Here is a tiny trained network, its code and every weight. The questions are about switching its units off for an input and a class, where a switched-off unit gives its printed mean instead of its output.

import numpy as np


def w(rows, s, z=0):
    codes = np.array(rows[::2]) - 128.0
    scale = np.full(codes.shape[1], s)
    scale[-1] = z or s
    return codes * scale


def f(y):
    return np.maximum(y, 0)


def log_softmax(a):
    a = a - a.max(-1, keepdims=True)
    return a - np.log(np.exp(a).sum(-1, keepdims=True))


def net(x, mask):
    res = np.array(x, float).reshape(1, 5) / 4 @ E
    y = f(res @ A[0][:, :-1].T + A[0][:, -1])
    res = res + np.where(mask, y, B[0][:, -1]) @ B[0][:, :-1]
    return log_softmax(res[-1] @ U[:, :-1].T + U[:, -1])


A, B = {}, {}
E = w([
[196,108,121,206],'x0',
[135,112,248,151],'x1',
[128,132,131,131],'x2',
[65,76,99,192],'x3',
[129,123,125,122],'x4',
],0.013)
A[0] = w([
[81,14,178,141,97],'N0',
[55,116,129,75,105],'N1',
[169,145,198,113,100],'N2',
[65,130,219,139,45],'N3',
[183,133,151,163,145],'N4',
[208,89,205,170,79],'N5',
[77,159,89,168,144],'N6',
[98,157,106,122,157],'N7',
[246,135,141,106,124],'N8',
[93,106,93,119,121],'N9',
[182,158,176,86,130],'N10',
[69,110,218,120,118],'N11',
[179,227,122,63,27],'N12',
[40,105,97,116,144],'N13',
[178,206,134,58,167],'N14',
[203,91,169,103,113],'N15',
[193,103,23,104,194],'N16',
[40,124,121,113,173],'N17',
[161,158,127,86,254],'N18',
[92,102,131,186,175],'N19',
[79,111,170,38,240],'N20',
[167,182,124,64,63],'N21',
[247,50,45,221,241],'N22',
[69,169,176,158,143],'N23',
],0.011,0.0049)
B[0] = w([
[213,147,139,133,177],'N0',
[48,110,141,84,171],'N1',
[47,70,108,103,172],'N2',
[144,186,141,132,176],'N3',
[67,133,155,71,167],'N4',
[85,72,122,81,188],'N5',
[88,147,152,160,165],'N6',
[68,149,133,106,154],'N7',
[26,78,177,138,181],'N8',
[90,133,124,174,156],'N9',
[71,47,156,112,176],'N10',
[206,182,210,109,187],'N11',
[195,161,85,152,177],'N12',
[74,104,46,195,178],'N13',
[215,151,139,92,196],'N14',
[83,134,44,117,165],'N15',
[149,176,141,158,210],'N16',
[70,116,105,139,177],'N17',
[90,98,203,59,184],'N18',
[166,150,101,179,176],'N19',
[254,205,69,252,204],'N20',
[175,198,105,162,167],'N21',
[191,131,192,56,248],'N22',
[156,64,148,137,162],'N23',
],0.0068,0.015)
U = w([
[160,192,114,170,151],'0',
[136,170,171,98,238],'1',
[1,124,154,100,4],'2',
],0.019,0.002)

Each question gives the input, the list of numbers given to net, and the class t.
The units are the neurons (one row each of A and B). Each row of codes is followed by its name. A weight is (code - 128) times the scale printed after its matrix; where a second scale follows, it is the last column's (A, B and U).
mask holds one flag per neuron, in row order. A switched-off neuron (its flag False) gives its mean, the last column of its row in B, instead of its output. The means were averaged over made-up inputs and are rounded, as every weight is.
A unit's drop is (log p(t) with every unit on - log p(t) with that unit switched off) / (log p(t) with every unit on - log p(t) with every unit switched off).
The circuit of an input: a set's keep is (log p(t) with only the set's units on - log p(t) with every unit switched off) / (log p(t) with every unit on - log p(t) with every unit switched off). Starting from the 12 units with the biggest drops (on a tie, the unit counted first), units are removed one at a time, each time the one whose removal leaves the highest keep (on an exact tie, the one counted first), for as long as the keep stays at least 0.8.
units of the circuit, in order: the units of the circuit, biggest drop first
top k neurons: the k neurons with the biggest drops, biggest first
drop of u: that unit's drop, to one decimal
input [4,-7,-1,-6,-4], class 1: units of the circuit, in order : N20
input [-1,-2,0,4,-2], class 2: top 3 neurons : N20; N14; N12
input [6,-6,5,-1,-7], class 1: units of the circuit, in order : N22; N20
input [4,4,-4,7,0], class 1: top 3 neurons : N20; N22; N5
input [7,3,-3,3,-4], class 1: top 2 neurons : N22; N20
input [-2,5,-6,2,-6], class 0: top 2 neurons : N22; N18
input [7,-8,-6,-1,0], class 1: top 2 neurons : N22; N20
input [-1,-3,0,-6,3], class 0: top 2 neurons : N22; N12
input [-1,8,7,4,6], class 0: top 4 neurons : N22; N18; N19; N0
input [-5,-2,0,-4,-7], class 0: top 2 neurons : N20; N22
input [-4,1,-8,7,-1], class 0: top 2 neurons : N0; N8
input [-5,7,-8,1,2], class 0: top 2 neurons : N20; N22
input [3,-6,-7,-3,8], class 1: top 2 neurons : N20; N22
input [-4,-7,1,1,-7], class 2: top neuron : N1
input [5,-8,-4,-4,3], class 1: top 2 neurons : N22; N20
input [-8,2,-7,3,-6], class 0: drop of N20 : 1.1
input [-1,-4,3,1,0], class 2: drop of N21 : 0.2
input [8,2,8,-7,6], class 2: drop of N2 : 0.0
input [-5,-4,0,-3,-6], class 0: drop of N20 : 0.1
input [-6,-6,-1,-7,3], class 0: top neuron : N20
